In the rows, zero is written as 128.
Facts:
Ω skegren <- vogrer tele dosefla dafluplo nastil bripibun
Ω mame <- zurur grapo giman bimar demis noklo nodrus punin pluner
Ω bramamor <- nabim zodubril vefenol kibro kolil zege klutor nozem
Ω tristus <- sanogron drovu dazik stokedo nuskosak geni
Ω tipli <- fludreskom ponibrer grozes pevir plotibu tafle lisuru
Ω febran <- skoplik kapim giduk kluza girin bruges
Ω stepla <- sopimin grotrun pogru boklir skode driske brotral brepa
Ω plezir <- petun flumazar doplistim pestel drogal
Ω siskaskes <- suvata fledu sama tegul lilik
Ω petreplis <- kagren kliklipa droskis vustazas mamo muplum nerina grodra
Ω plofan <- fufo kluzom vabrubal klini kesek
Ω flarum <- stilus pigis grolu muvim
Ω geplodrel <- zesus zuru sebratek bradre
Ω stese <- momum branak stotrur rosum skela suseklu kliba
Ω puvim <- triba foflo
Ω stoplen <- zesati griples bapidir ketro
Ω bife <- lalor sterur
Ω befler <- lofefan trifo grigre soge foflok dagetok
Ω nustuk <- nudron sutrol dustun garas trestim lefos skitrer soplumin
Ω paskin <- nazel klodridrim gritim bribras
Ω fedun <- misken gutro vudros klemu sigru metok
Ω skebri <- tridro
Ω trugumek <- brogri stazam grilon devus
Ω zivu <- dazur nadrir maplil puvom
Ω folelum <- bires nesos bribe keflutra mastem miple brigor
Ω drizo <- klofli zeplok mudi kebrus
Ω tatraril <- botros butrozun flidrul
Ω vuklek <- munim kolis trubrum nefan velas nestal
{vogrer zurur siskaskes paskin fludreskom skoplik ponibrer kapim mame suvata fufo stilus kliklipa momum plofan grapo triba giman kluzom zesati lalor nazel skebri misken droskis grozes vabrubal zodubril klini griples vustazas tridro foflo vefenol febran trifo klodridrim gutro gritim puvim demis sama stese vudros tegul drovu skode sebratek klofli skegren kluza sutrol kesek stazam nesos bribe trugumek botros sterur kolis dafluplo klemu dustun pevir dazik butrozun trubrum nastil nodrus stotrur nefan bife garas pigis klutor mamo trestim lefos tafle stokedo pestel skitrer muplum metok velas driske soplumin rosum lilik punin skela lisuru pluner nozem zivu flidrul nerina brotral bripibun petreplis suseklu devus girin brepa kebrus stoplen folelum grolu bramamor nuskosak muvim bruges geni} Σ a
{flarum tipli plezir nabim sanogron tatraril sopimin grotrun petun vuklek tele kagren geplodrel zesus zuru lofefan nudron giduk nustuk pogru fledu kibro brogri fedun dazur bimar boklir flumazar nadrir bires bapidir branak grigre kolil dosefla munim ketro stepla zeplok drizo noklo mudi zege doplistim keflutra soge plotibu bribras mastem sigru miple tristus brigor grilon nestal foflok dagetok maplil grodra kliba drogal puvom bradre befler} Σ b
Π:
nabim nozem zege vefenol kolil kibro zodubril klutor
fludreskom grozes tafle lisuru pevir plotibu ponibrer
zesus bradre sebratek zuru
triba foflo
droskis muplum mamo nerina kliklipa vustazas grodra kagren
vabrubal klini fufo kesek kluzom
fledu tegul sama suvata lilik
griples bapidir ketro zesati
klodridrim bribras gritim nazel
gutro misken vudros sigru metok klemu
dazur puvom nadrir maplil
boklir skode brotral pogru sopimin grotrun brepa driske
flumazar drogal pestel petun doplistim
kluza skoplik girin bruges giduk kapim
stazam grilon devus brogri
bribe miple bires mastem nesos brigor keflutra
sterur lalor
kolis nestal nefan trubrum munim velas
zeplok mudi kebrus klofli
butrozun flidrul botros
nastil bripibun vogrer dosefla tele dafluplo
nodrus demis zurur pluner punin giman grapo noklo bimar
stokedo sanogron geni nuskosak dazik drovu
skitrer dustun soplumin trestim garas lefos nudron sutrol
rosum kliba momum stotrur suseklu skela branak
foflok soge trifo dagetok grigre lofefan
grolu muvim pigis stilus
sanogron β nuskosak
fludreskom β plotibu
skoplik β giduk kapim
sopimin β brotral
ponibrer β fludreskom pevir
kapim β skoplik kluza
grotrun β skode
fufo β kesek kluzom
stilus β muvim
kliklipa β droskis muplum
momum β branak
grapo β bimar pluner
triba β foflo
giman β demis pluner
zuru β sebratek
kluzom β klini
zesati β griples bapidir
lofefan β trifo
nudron β skitrer garas
zodubril β klutor
klini β kluzom
foflo β triba
vefenol β kibro
kibro β zodubril
brogri β devus
gutro β vudros
gritim β nazel
boklir β pogru
flumazar β doplistim petun
vudros β misken
tegul β suvata
drovu β dazik
nadrir β maplil
skode β driske
sebratek β bradre
bires β brigor mastem
bapidir β ketro zesati
grigre β lofefan trifo
kluza β bruges girin kapim
sutrol β lefos garas
kesek β vabrubal
munim β nestal velas
sterur β lalor
kolis β munim trubrum
klemu β misken
pevir β plotibu
butrozun β flidrul
noklo β bimar pluner
zege β kibro kolil
doplistim β pestel
soge β grigre
nodrus β giman
stotrur β branak
sigru β gutro misken
garas β sutrol
pigis β muvim
mamo β nerina
lefos β sutrol dustun
tafle β plotibu
grilon β stazam
metok β vudros
velas β kolis
driske β skode
soplumin β dustun
nestal β kolis
lilik β sama
punin β bimar grapo
skela β suseklu
lisuru β tafle
nozem β vefenol
flidrul β botros
nerina β kliklipa
devus β stazam
grodra β muplum
drogal β doplistim
puvom β dazur nadrir
grolu β stilus
bradre β zuru zesus
nuskosak β dazik drovu
bruges β skoplik giduk
geni β sanogron
{vogrer zurur sanogron tele plofan kluzom skebri grozes vefenol fedun skegren dosefla noklo stotrur bribras suseklu kliba folelum bradre bramamor nuskosak befler} Ψ 209
{flarum fludreskom skoplik petun vuklek geplodrel zesus zesati lofefan giduk zodubril fledu vustazas tridro foflo trifo sama sebratek bires klofli bribe doplistim plotibu nodrus klutor miple driske brotral drogal kebrus grolu} Ψ 949
{tipli ponibrer mame suvata stilus nazel droskis kibro bimar stese vudros nadrir grigre nesos stepla dustun keflutra mastem trestim metok nestal lilik skela nozem muvim} Ψ 819
{plezir tatraril sopimin kapim kliklipa nudron misken febran dazur boklir puvim demis drovu stazam munim dafluplo zeplok tafle stokedo brigor soplumin flidrul devus geni} Ψ 779
{siskaskes nabim paskin grotrun kagren fufo zuru lalor vabrubal nustuk pogru klini klodridrim kolil sterur kolis ketro klemu dazik mudi soge nefan bife sigru pigis tristus pestel rosum lisuru maplil nerina bripibun petreplis girin brepa puvom bruges} Ψ 201
{momum grapo griples tegul skode branak kluza kesek trugumek butrozun drizo nastil garas lefos muplum grilon velas pluner stoplen} Ψ 324
{triba giman brogri gutro gritim flumazar bapidir sutrol botros pevir trubrum zege mamo skitrer punin foflok zivu dagetok grodra} Ψ 44

Known rows:
kagren: [135 171 134 142 141 145  96 135  93  86 154 166 150  71 135 162 122 144
 153 154 131 123 149  36 101 101  61 142 121  69 119 123 106  90 102 141]
lalor: [ 98 171 135 155  62 156 118 130 121 105 126 130 156 119 144 135 129 136
 156 146 147 131 131 152 124 118 162 130 141 137 130 134 120  97 110 138]
girin: [104 172 136 151  79 153 115 131 118 103 127 134 159 118 145 139 128 138
 156 146 142 131 138 134 121 115 150 131 139 126 130 133 116  95 110 142]
sigru: [ 99 173 121 153  90 155 109 129 104  94 144 148 128  87 138 142 127 136
 156 161 149 129 115 124 107 111 102 138 129 118 117 125 123  95 110 126]
kluzom: [140 158 129 142 127 148 107 131 108  93 118 153 157 130 153 158 129 139
 157 142 142 143 148 100 110 123 122 124 131 111 118 123 113  96 109 137]
kluza: [ 75 163 128 161  65 155 121 122 126 110 123 126 158 132 144 117 133 124
 155 150 146 135 122 187 128 119 162 130 143 156 125 136 129  98 118 137]
muplum: [ 97 164 138 157  61 156 118 130 120 109 127 127 157 119 145 132 132 134
 154 145 152 131 138 154 124 116 159 131 138 137 127 134 121  97 110 138]
drizo: [ 88 166 147 159  79 159 100 120 104  94 159 141 131  82 124 148 124 135
 158 142 130 122 118 115 104 109 130 138 137 132 121 116 136  92 108 137]
zivu: [106 166 154 155  99 150 104 125 115  96 136 124 150 117 136 160 128 139
 160 122 119 128 115 106 108 112 164 134 135 136 130 124 127  94 108 133]
triba: [ 87 163 128 159  62 154 122 129 122 104 119 119 139 129 146 135 135 130
 158 142 153 140  97 178 119 120 174 127 133 155 124 135 127 101 114 120]
flidrul: [100 148 135 154  78 158 115 126 116 108 115 135 154 124 153 132 135 132
 155 147 160 140 147 160 121 125 153 128 137 147 119 128 129  97 113 139]
dafluplo: [136 143 147 142 129 148 102 133 105 100 126 152 173 109 152 154 131 141
 153 142 142 134 172  73 115 115 111 134 128  96 121 127 114  91 105 153]
geni: [109 147 136 152  93 155 112 128 113 107 118 139 156 123 155 138 134 132
 154 147 155 139 151 141 118 122 142 130 133 134 117 128 126  96 112 140]
boklir: [ 82 152 126 167  47 163 119 123 109 101 136 142 127 100 129 128 135 123
 151 153 190 138 121 188 116 121 137 118 137 153 103 119 133 100 112 130]
nesos: [148 146 135 143 116 150 108 130 109  89 115 157 165 136 143 160 126 142
 158 136 148 144 153  94 111 124 128 118 134 101 121 121 111  95 106 146]
kibro: [144 137 116 142 126 153 100 125  97  77 128 170 133 109 141 163 124 142
 163 156 144 144 130  82  96 120  81 133 124  94 111 116 119  92 108 128]
miple: [ 86 116 138 163  49 167 112 121 106 103 136 146 137  89 134 125 135 128
 153 161 184 135 149 155 120 120 123 129 134 137 111 121 138  94 108 146]
brotral: [109 135 153 157  84 158 112 128 110 114 126 140 174 108 144 132 138 130
 145 139 177 135 189 139 128 121 138 122 139 132 113 124 125  96 108 159]
bribe: [ 90 120 147 160  50 165 117 123 119 114 117 132 160 119 147 120 138 129
 152 148 176 138 169 175 131 126 163 126 140 152 120 129 135  95 111 154]
klutor: [147 113 156 134 157 149  90 131  99 104 124 160 187  95 163 152 132 145
 154 149 129 132 214  34 114 113  78 149 120  74 122 129 116  84 103 163]

Rows:
No name comes twice in this set of rows, the named rows included.
[ 83 121 139 159  86 156 114 117 119 113 116 140 179 129 150 112 136 122
 152 149 157 141 167 166 131 123 139 128 142 147 115 130 136  94 118 156]	skoplik
[102 130 144 151  93 159 108 126 109 115 119 139 166 111 158 128 138 130
 150 151 162 138 177 142 124 124 135 135 135 137 114 127 133  95 112 149]	sebratek
[102 140 140 155  66 159 116 127 117 105 120 131 158 124 145 136 134 134
 154 144 164 138 148 154 124 124 156 124 137 139 123 129 125  96 109 144]	misken
[108 123 139 151 112 158  99 124  95 102 138 160 148  77 145 138 135 131
 152 163 164 134 164 103 111 115  83 139 125 112 104 120 131  91 108 145]	doplistim
[121 170 143 131 163 143  98 141 104 101 131 154 178  84 160 157 134 140
 153 160 123 127 141  52 117 110 106 137 127  97 125 129 114  95 109 151]	grapo
[125 171 139 140 139 145 101 136 105 105 131 143 170 101 158 149 131 139
 153 147 128 129 158  80 113 111 107 143 125 102 122 133 115  94 109 139]	velas
[ 92 149 118 157  75 156 111 125 110  90 133 138 116 100 138 143 130 135
 162 159 147 136  83 136 106 113 121 140 122 127 120 131 127  95 111 113]	zege
[114 158 141 151  98 147 113 135 116  98 126 131 155 117 143 151 131 140
 156 139 141 134 123 109 116 112 143 129 127 115 128 134 114  97 108 132]	trubrum
[ 77 149 124 167  36 160 121 125 117  91 137 129 117 103 123 136 131 131
 160 151 170 135  75 171 114 114 153 124 131 144 121 128 128  98 110 120]	foflok
[ 89 167 131 155  73 156 116 129 119 110 122 128 150 117 152 131 134 132
 154 149 150 133 132 161 122 118 153 135 136 146 123 134 125  98 113 132]	tegul
[102 116 142 156  82 162 105 124  99 100 140 157 143  81 135 135 134 133
 152 159 172 133 160 117 116 116 100 132 128 116 110 120 131  91 106 152]	petun

The same objects again, as new rows of numbers:
Known rows:
stoplen: [140 128 125 121 174 142 105 134 143 124 131 122 149 126 117 143 123 128
 107 137 141 118 130 125 123 106 125 126 120]
skode: [115 133 148 132 146 128  86 132 138 136 122 132 142 135 123 133 131 117
 124 125 130 123 160 127 123 156 128 131 125]
brepa: [124 132  95 127  95 113 158 129 134 116 141 125 113 116  93 110 157 128
 111 132 110 136 112 131 119 100 126 153 109]
pestel: [105 127 133 128  66 126 127 120 129 134 130 118 119 120 112 120 136 128
 118 154 140 122 175 120 122 137 135 126 117]
demis: [108 131 142 129 145 121 111 141 141 148 125 128 130 139 116 151 122 126
 137 118 153 117 142 125 124 137 128 117 127]
zivu: [134 123 117 126 133 152 121 129 137 123 133 120 145 125 123 127 138 135
 114 151 158 133 126 122 128 128 125 122 112]
febran: [140 126 127 122 185 145 110 136 141 122 131 122 145 127 125 144 125 130
 111 132 139 116 121 124 125 108 124 127 121]
tridro: [120 118 132 132 149 130 152 137 125 131 128 125 118 126 144 130 141 135
 136 122 132 119 114 121 129 125 131 136 135]
metok: [159 131 127 113 213 119 149 137 132 127 121 135 138 135 136 131 134 135
 113 114 115 119 101 137 127 118 135 150 128]
flidrul: [118 130 148 132 151 129  93 136 139 136 123 133 139 135 129 136 130 120
 127 120 132 122 148 126 124 151 128 127 127]
triba: [ 98 127 139 145  91 142  89 133 138 137 125 132 140 134 128 119 150 118
 143 127 149 143 146 122 128 175 123 123 120]
suvata: [159 126 132 120 192 121 138 135 127 133 119 128 131 132 135 141 125 141
 113 117 134 104 125 132 126 122 136 136 131]
bribras: [113 126 134 143  82 133 113 121 118 131 128 129 120 127 137 130 111 127
 155 124 133 127 134 124 133 143 124 109 144]
nustuk: [112 128 115 127  59 147 118 111 124 111 138 121 131 111 111 131 107 122
 122 156 130 139 126 127 130 109 125 111 127]
vuklek: [136 119 123 126 144 149 142 123 118 116 134 122 129 123 152 138 106 133
 146 133 129 131  95 123 139  99 122 114 144]
plezir: [152 130 122 124 155 142 105 123 127 117 132 126 144 129 127 145  97 130
 126 129 130 125 111 132 132 101 120 110 134]
bimar: [162 138  93 119 172 105 169 139 127 122 133 141 120 138 112 143 112 135
 144  87 109 136  44 147 130  77 119 133 136]
bires: [125 123 139 127 121 130 147 118 110 128 122 131 121 129 157 126 109 132
 148 128 121 130 127 128 138 134 132 118 145]
bradre: [108 127 142 136  95 133 113 120 119 131 125 133 125 131 145 126 113 121
 154 126 122 138 135 126 136 150 124 113 141]
ketro: [112 131 126 130  37 124 123 107 117 129 131 121 116 119 114 119 109 128
 135 152 130 129 165 128 130 132 130 111 128]

Rows:
No name comes twice in this set of rows, the named rows included.
[127 125 145 139 177 132  99 141 134 139 121 131 134 135 138 145 126 129
 134 108 141 108 133 125 126 141 127 126 137]	muvim
[131 137 121 113 162 120 132 130 135 127 122 127 151 130 105 129 137 129
 111 136 113 122 110 142 127 127 138 155 125]	garas
[ 87 119 152 145 138 141 117 140 134 135 126 131 124 132 152 129 143 118
 154 115 131 129 125 114 131 149 124 130 139]	grolu
[132 126 140 120 103 123 151 116 126 120 129 136 105 119 121 123 137 125
 101 138 130 139 180 125 116 119 138 131 100]	bruges
[143 126 122 124 105 122 151 116 109 126 126 127 116 124 136 124 109 140
 134 134 123 125 131 132 134 119 133 120 137]	dosefla
[132 138 109 117 161 117 138 133 140 121 126 130 149 130 100 126 143 128
 112 127 106 127  89 144 125 116 133 162 123]	lefos
[173 130 124 123 198 118 152 134 132 112 129 152 113 128 121 137 140 129
  98  90 113 139 115 138 113  96 129 145 105]	kapim
[154 128 140 114 210 121 141 134 129 132 118 131 137 136 143 137 128 134
 112 119 127 115 124 134 128 129 137 140 129]	stilus
[135 135 104 113 125 112 173 134 137 131 130 132 127 135 108 122 151 133
 120 131 137 152  95 137 127 120 132 141 106]	giman
[ 91 116 144 151 130 141 114 141 131 137 128 126 121 128 148 132 140 124
 156 113 139 119 127 113 129 146 123 126 140]	bribe
[104 131 147 142 134 132  76 138 145 137 125 134 141 136 121 135 134 113
 133 116 132 126 150 124 122 157 121 125 126]	butrozun
[120 134 108 118 103 114 160 124 133 119 136 126 119 121 102 107 153 125
 113 143 107 142 123 131 123 111 131 152 108]	klemu

